Below are the code and all the weights of a small trained network. Each question names an input and a class and asks about switching units off, where a switched-off unit gives its printed mean instead of its output.

import numpy as np


def w(rows, s, z=0):
    codes = np.array(rows[::2]) - 128.0
    scale = np.full(codes.shape[1], s)
    scale[-1] = z or s
    return codes * scale


def norm(h):
    return h / np.sqrt((h * h).mean(-1, keepdims=True) + 1e-5)


def f(y):
    return y / 2 * (1 + np.tanh(0.7978845608 * (y + 0.044715 * y**3)))


def log_softmax(a):
    a = a - a.max(-1, keepdims=True)
    return a - np.log(np.exp(a).sum(-1, keepdims=True))


def net(x, mask):
    res = np.array(x, float).reshape(1, 3) / 4 @ E
    u = 0
    for l in range(4):
        y = f(norm(res) @ A[l][:, :-1].T + A[l][:, -1])
        res = res + np.where(mask[u : u + 5], y, B[l][:, -1]) @ B[l][:, :-1]
        u += 5
    return log_softmax(norm(res)[-1] @ U[:, :-1].T + U[:, -1])


A, B = {}, {}
E = w([
[57,86,135,85,80,213,89,111],'x0',
[125,90,126,125,155,111,97,133],'x1',
[51,156,106,255,162,176,138,165],'x2',
],0.0074)
A[0] = w([
[69,81,91,112,88,157,119,91,251],'L0N0',
[44,77,132,206,99,148,109,141,168],'L0N1',
[175,148,161,119,171,100,132,121,201],'L0N2',
[182,168,51,218,147,146,110,254,68],'L0N3',
[134,82,88,176,104,200,114,184,46],'L0N4',
],0.006,0.0012)
B[0] = w([
[87,85,245,84,66,92,153,112,211],'L0N0',
[181,187,166,191,152,18,84,114,242],'L0N1',
[171,195,158,1,156,86,90,48,188],'L0N2',
[109,40,90,78,93,146,153,165,254],'L0N3',
[113,221,235,139,98,116,67,132,173],'L0N4',
],0.0053,0.004)
A[1] = w([
[70,161,175,147,148,145,80,147,148],'L1N0',
[120,123,164,162,73,51,192,206,254],'L1N1',
[163,133,117,135,114,167,70,136,65],'L1N2',
[130,141,120,145,77,160,166,161,65],'L1N3',
[206,147,63,253,195,101,113,141,121],'L1N4',
],0.005,0.0016)
B[1] = w([
[90,123,178,131,29,44,182,81,190],'L1N0',
[172,71,86,68,150,162,106,153,250],'L1N1',
[63,107,238,177,149,191,140,213,104],'L1N2',
[191,135,108,2,88,98,118,134,118],'L1N3',
[121,67,74,42,129,229,201,159,253],'L1N4',
],0.0049,0.003)
A[2] = w([
[147,11,192,47,81,100,156,46,92],'L2N0',
[219,213,95,38,188,44,90,149,84],'L2N1',
[165,169,160,48,195,47,157,63,194],'L2N2',
[91,255,159,223,46,166,111,88,119],'L2N3',
[114,92,35,119,90,182,215,251,1],'L2N4',
],0.0046,0.00062)
B[2] = w([
[126,96,79,60,190,204,161,168,253],'L2N0',
[150,136,142,254,51,80,6,117,241],'L2N1',
[144,225,82,118,80,87,136,92,229],'L2N2',
[107,119,177,205,168,48,55,151,183],'L2N3',
[134,39,40,150,153,86,119,131,201],'L2N4',
],0.0053,0.0046)
A[3] = w([
[125,73,60,132,151,120,235,188,95],'L3N0',
[128,86,117,56,135,161,159,76,61],'L3N1',
[112,131,124,1,86,110,121,117,251],'L3N2',
[143,88,141,81,137,122,180,116,209],'L3N3',
[186,179,118,132,112,95,64,108,11],'L3N4',
],0.0081,0.0017)
B[3] = w([
[184,24,113,177,254,168,65,214,225],'L3N0',
[66,106,184,95,5,194,222,117,185],'L3N1',
[121,139,41,170,123,176,184,92,253],'L3N2',
[54,62,91,146,101,206,230,159,176],'L3N3',
[116,198,121,127,209,108,40,28,199],'L3N4',
],0.0053,0.0063)
U = w([
[213,225,67,122,129,74,39,43,183],'0',
[51,150,246,213,87,85,55,138,164],'1',
[147,174,169,107,163,152,127,153,7],'2',
[85,94,120,79,55,230,209,95,181],'3',
[165,34,54,184,205,155,111,203,173],'4',
[169,171,168,120,138,134,154,161,2],'5',
],0.011,0.0059)

Each question gives the input, the list of numbers given to net, and the class t.
The units are the neurons (one row each of A and B). Each row of codes is followed by its name. A weight is (code - 128) times the scale printed after its matrix; where a second scale follows, it is the last column's (A, B and U).
mask holds one flag per neuron, layer by layer. A switched-off neuron (its flag False) gives its mean, the last column of its row in B, instead of its output. The means were averaged over made-up inputs and are rounded, as every weight is.
A unit's drop is (log p(t) with every unit on - log p(t) with that unit switched off) / (log p(t) with every unit on - log p(t) with every unit switched off).
unit that matters most: the unit with the biggest drop
top k neurons: the k neurons with the biggest drops, biggest first
top k neurons in layer l: the k neurons of layer l with the biggest drops, biggest first
drop when u is switched off: that unit's drop, to one decimal
input [1,1,3], class 1: unit that matters most : L0N4
input [1,-6,4], class 1: top 2 neurons in layer 2 : L2N3, L2N0
input [-1,-7,0], class 0: top 3 neurons : L1N4, L1N3, L0N0
input [-5,1,0], class 0: top 2 neurons : L0N2, L2N1
input [2,-8,1], class 1: top 2 neurons : L0N3, L1N4
input [1,3,-5], class 3: top 2 neurons : L0N1, L2N0
input [-4,6,0], class 0: top 2 neurons : L0N2, L2N1
input [-6,8,0], class 0: top 2 neurons : L0N2, L2N1
input [5,-7,1], class 1: top 2 neurons : L0N3, L2N3
input [1,6,-6], class 3: top 2 neurons : L0N1, L2N0
input [1,8,-3], class 3: drop when L0N1 is switched off : 2.1
input [2,6,-7], class 3: drop when L0N1 is switched off : 0.3
input [-1,4,0], class 0: drop when L3N3 is switched off : 0.0
input [2,8,-7], class 3: unit that matters most : L0N1
